Below is a small trained network, with its code and all its weights. Each question gives an input and a target symbol and asks what happens when units are switched off, that is, made to give their printed mean instead of their output.

import numpy as np


def w(rows, s, z=0):
    codes = np.array(rows[::2]) - 128.0
    scale = np.full(codes.shape[1], s)
    scale[-1] = z or s
    return codes * scale


def norm(h):
    return h / np.sqrt((h * h).mean(-1, keepdims=True) + 1e-5)


def f(y):
    return np.maximum(y, 0)


def softmax(a):
    e = np.exp(a - a.max(-1, keepdims=True))
    return e / e.sum(-1, keepdims=True)


def log_softmax(a):
    a = a - a.max(-1, keepdims=True)
    return a - np.log(np.exp(a).sum(-1, keepdims=True))


def net(x, mask):
    ids = ['αεηθξπψω'.index(c) for c in x.split()]
    T = len(ids)
    res = E[ids] + P[:T]
    u = 0
    for l in range(3):
        q, k, v = (norm(res) @ M[l].T for M in (Q, K, V))
        z = softmax(np.where(np.tri(T) > 0, q @ k.T / 2**0.5, -1e9)) @ v
        res = res + np.where(mask[u], z, O[l][:, -1]) @ O[l][:, :-1]
        u += 1
        y = f(norm(res) @ A[l][:, :-1].T + A[l][:, -1])
        res = res + np.where(mask[u : u + 4], y, B[l][:, -1]) @ B[l][:, :-1]
        u += 4
    return log_softmax(norm(res)[-1] @ U[:, :-1].T + U[:, -1])


Q, K, V, O, A, B = {}, {}, {}, {}, {}, {}
E = w([
[114,131,183,174,130,145,59,163,109,107,174,137],'α',
[105,252,108,85,200,125,181,82,71,118,184,115],'ε',
[186,81,169,113,141,199,193,216,131,176,74,67],'η',
[53,153,130,128,207,129,166,26,92,87,137,122],'θ',
[88,109,187,87,107,112,120,159,98,131,173,54],'ξ',
[97,134,154,180,112,69,180,163,160,69,121,59],'π',
[198,133,67,106,135,125,113,171,92,78,36,165],'ψ',
[75,22,90,82,105,52,86,144,221,160,110,181],'ω',
],0.024)
P = w([
[207,111,185,69,90,151,181,2,24,105,138,84],'0',
[125,121,210,85,32,96,170,70,13,74,129,126],'1',
[150,129,152,129,78,83,127,108,44,107,116,89],'2',
[149,108,148,146,143,84,111,127,102,117,125,59],'3',
[134,129,112,177,81,84,126,119,50,153,104,146],'4',
[121,124,114,164,118,87,106,132,88,153,98,127],'5',
[135,129,105,176,116,86,123,148,99,144,109,152],'6',
[127,109,85,153,155,99,89,132,125,176,101,145],'7',
[134,126,88,160,163,112,83,144,137,165,109,161],'8',
[115,129,61,152,109,116,120,155,105,176,102,199],'9',
[104,136,70,163,131,108,109,155,119,191,114,220],'10',
[89,118,35,169,164,144,113,190,129,203,119,196],'11',
],0.0083)
Q[0] = w([
[116,205,123,96,96,147,164,116,181,186,254,84],'L0H0',
[146,32,231,139,143,213,20,162,85,83,93,234],'L0H0',
],0.0047)
K[0] = w([
[54,159,222,73,89,1,126,72,149,238,182,36],'L0H0',
[196,58,166,183,168,244,24,177,28,166,184,230],'L0H0',
],0.0053)
V[0] = w([
[169,107,171,107,42,118,116,93,119,87,153,69],'L0H0',
[114,90,164,1,143,141,100,133,46,186,96,115],'L0H0',
],0.0052)
O[0] = w([
[96,101,136,60,69,156,91,182,182,104,114,198,249],'L0H0',
[146,133,2,197,117,94,156,149,151,107,129,80,204],'L0H0',
],0.0096,0.0017)
A[0] = w([
[150,200,173,12,179,104,173,42,15,92,230,69,255],'L0N0',
[18,1,72,98,128,56,125,101,237,136,79,182,203],'L0N1',
[85,80,67,181,91,78,192,4,185,45,48,43,56],'L0N2',
[185,103,154,95,45,214,141,140,92,166,146,87,119],'L0N3',
],0.008,0.0043)
B[0] = w([
[38,161,74,212,91,166,150,4,6,164,103,48,252],'L0N0',
[94,78,35,128,30,45,90,162,157,175,187,34,159],'L0N1',
[53,244,126,150,119,152,136,73,4,145,122,97,151],'L0N2',
[120,20,254,131,147,126,94,145,207,44,100,92,145],'L0N3',
],0.0097,0.02)
Q[1] = w([
[139,82,133,214,164,175,86,213,206,172,76,222],'L1H0',
[3,167,197,80,157,181,149,102,208,157,187,190],'L1H0',
],0.0045)
K[1] = w([
[119,113,112,198,121,141,105,117,177,68,112,177],'L1H0',
[38,102,189,1,162,149,96,103,93,187,180,148],'L1H0',
],0.0055)
V[1] = w([
[176,155,80,124,89,82,226,110,143,168,44,2],'L1H0',
[42,216,195,64,108,62,191,105,125,179,182,184],'L1H0',
],0.0064)
O[1] = w([
[70,52,241,2,82,139,55,153,221,41,57,110,253],'L1H0',
[201,126,115,157,165,142,93,155,236,130,177,8,122],'L1H0',
],0.0079,0.0038)
A[1] = w([
[148,98,164,157,129,96,134,181,133,150,152,137,198],'L1N0',
[151,100,176,100,103,123,111,153,231,133,90,113,3],'L1N1',
[129,68,155,97,100,107,139,194,254,93,95,72,77],'L1N2',
[76,97,243,149,117,134,98,131,121,89,160,100,176],'L1N3',
],0.014,0.0061)
B[1] = w([
[157,91,78,100,89,169,117,115,212,87,121,94,182],'L1N0',
[117,165,87,155,147,250,121,73,168,182,113,226,155],'L1N1',
[218,160,51,214,216,162,105,93,174,29,187,239,202],'L1N2',
[121,140,239,76,58,144,109,146,72,181,109,3,245],'L1N3',
],0.011,0.013)
Q[2] = w([
[132,140,168,190,142,109,113,181,121,127,244,115],'L2H0',
[240,151,35,186,148,167,92,136,158,152,186,249],'L2H0',
],0.011)
K[2] = w([
[101,135,182,172,145,140,60,118,143,128,245,82],'L2H0',
[165,77,53,254,158,129,96,193,181,85,199,245],'L2H0',
],0.0087)
V[2] = w([
[46,179,161,25,186,73,164,128,17,136,73,124],'L2H0',
[122,41,158,110,3,213,44,165,58,207,88,19],'L2H0',
],0.0065)
O[2] = w([
[172,105,80,221,2,98,98,192,110,181,166,163,145],'L2H0',
[175,113,94,124,209,69,195,190,144,106,219,195,253],'L2H0',
],0.0094,0.017)
A[2] = w([
[154,181,103,131,171,135,152,69,51,127,137,85,253],'L2N0',
[217,121,115,151,151,174,135,153,150,54,168,159,111],'L2N1',
[7,210,86,132,157,164,128,20,74,185,109,116,93],'L2N2',
[97,143,159,108,173,61,203,132,91,120,125,133,67],'L2N3',
],0.014,0.0044)
B[2] = w([
[79,99,176,109,61,124,169,126,100,195,51,99,227],'L2N0',
[137,185,40,166,175,128,127,116,161,120,108,177,159],'L2N1',
[104,159,93,170,131,182,164,35,8,197,169,62,254],'L2N2',
[111,48,184,106,175,189,148,150,178,89,85,118,154],'L2N3',
],0.013,0.028)
U = w([
[153,3,246,155,68,122,147,196,229,137,98,90,214],'α',
[162,182,53,239,163,106,103,209,80,44,226,114,3],'ε',
[136,87,149,99,183,209,163,135,208,49,37,146,202],'η',
[112,168,99,90,136,110,115,14,64,177,161,140,170],'θ',
[177,90,55,86,60,106,139,200,88,59,1,155,101],'ξ',
[141,112,107,88,102,117,138,130,162,104,109,133,38],'π',
[70,17,91,95,109,57,57,85,238,143,137,145,180],'ψ',
[107,124,98,89,82,133,146,150,179,126,106,148,39],'ω',
],0.0075,0.0063)

Each question gives the input, a string of symbols that net reads in full, and the target symbol t.
The units are the heads (2 rows each of Q, K, V and O) and the neurons (one row each of A and B). Each row of codes is followed by its name. A weight is (code - 128) times the scale printed after its matrix; where a second scale follows, it is the last column's (O, A, B and U).
mask holds one flag per unit, layer by layer, with each layer's heads first. A switched-off unit (its flag False) gives its mean, the last column of its rows in O or B, instead of its output. The means were averaged over made-up inputs and are rounded, as every weight is.
A unit's drop is (log p(t) with every unit on - log p(t) with that unit switched off) / (log p(t) with every unit on - log p(t) with every unit switched off).
The circuit of an input: a set's keep is (log p(t) with only the set's units on - log p(t) with every unit switched off) / (log p(t) with every unit on - log p(t) with every unit switched off). Starting from the 12 units with the biggest drops (on a tie, the unit counted first), units are removed one at a time, each time the one whose removal leaves the highest keep (on an exact tie, the one counted first), for as long as the keep stays at least 0.8.
units of the circuit, in order: the units of the circuit, biggest drop first
most important unit: the unit with the biggest drop
k most important neurons: the k neurons with the biggest drops, biggest first
k most important neurons of layer l: the k neurons of layer l with the biggest drops, biggest first
drop when u is switched off: that unit's drop, to one decimal
input ξ ε η ε ε ξ ξ, target η: 3 most important neurons	[L0N0; L1N2; L0N2]
input ε ε π, target α: units of the circuit, in order	[L2N2; L0N0]
input η π ω ε ε ε ε ω π, target ε: 4 most important neurons	[L1N3; L0N2; L1N2; L0N0]
input η η ψ η ε ε θ ψ ε ψ π, target α: 3 most important neurons	[L0N2; L0N0; L2N2]
input ε π θ ω ε α ω α, target ε: most important unit	L1H0
input α ε ω η η η, target η: 2 most important neurons	[L0N0; L2N2]
input ω α θ α ω π α ε η π π, target η: 4 most important neurons	[L1N2; L0N0; L2N2; L0N1]
input ψ π η θ ψ, target ξ: units of the circuit, in order	[L2N2; L0N0]
input ω α η ε α α ξ ω ξ, target ε: 2 most important neurons	[L0N0; L1N2]
input ε θ ψ η, target η: units of the circuit, in order	[L0N0; L1N2; L2N2]
input ω ε ω π ξ η ξ π π, target η: 3 most important neurons of layer 1	[L1N2; L1N1; L1N3]
input η α θ α, target ε: 3 most important neurons	[L0N0; L1N2; L0N1]
input ε ε ε θ α ξ ε ε α ξ ε ξ, target η: 2 most important neurons of layer 0	[L0N0; L0N2]
input ξ ε ψ ε ξ θ α α ε α, target η: 2 most important neurons of layer 1	[L1N2; L1N0]
input ε ε ω ω ε ε ε θ α, target α: 2 most important neurons of layer 1	[L1N3; L1N2]
input α ε ε ε α ξ θ ε θ ξ, target ε: 2 most important neurons of layer 1	[L1N3; L1N2]
input θ ω ψ ω, target ψ: 3 most important neurons	[L0N1; L2N2; L0N0]
input α η θ α ε ψ, target ξ: 2 most important neurons of layer 2	[L2N2; L2N0]
input ε η π ε ε ε η ξ, target α: drop when L1N3 is switched off	0.9
input ε ε ω θ ψ ε ε π π, target ε: drop when L2N1 is switched off	0.1
input ψ θ ε ε ω α ε ω, target ψ: drop when L1N2 is switched off	0.0
input α ε ε θ ε θ ε α α, target η: drop when L0N0 is switched off	1.1
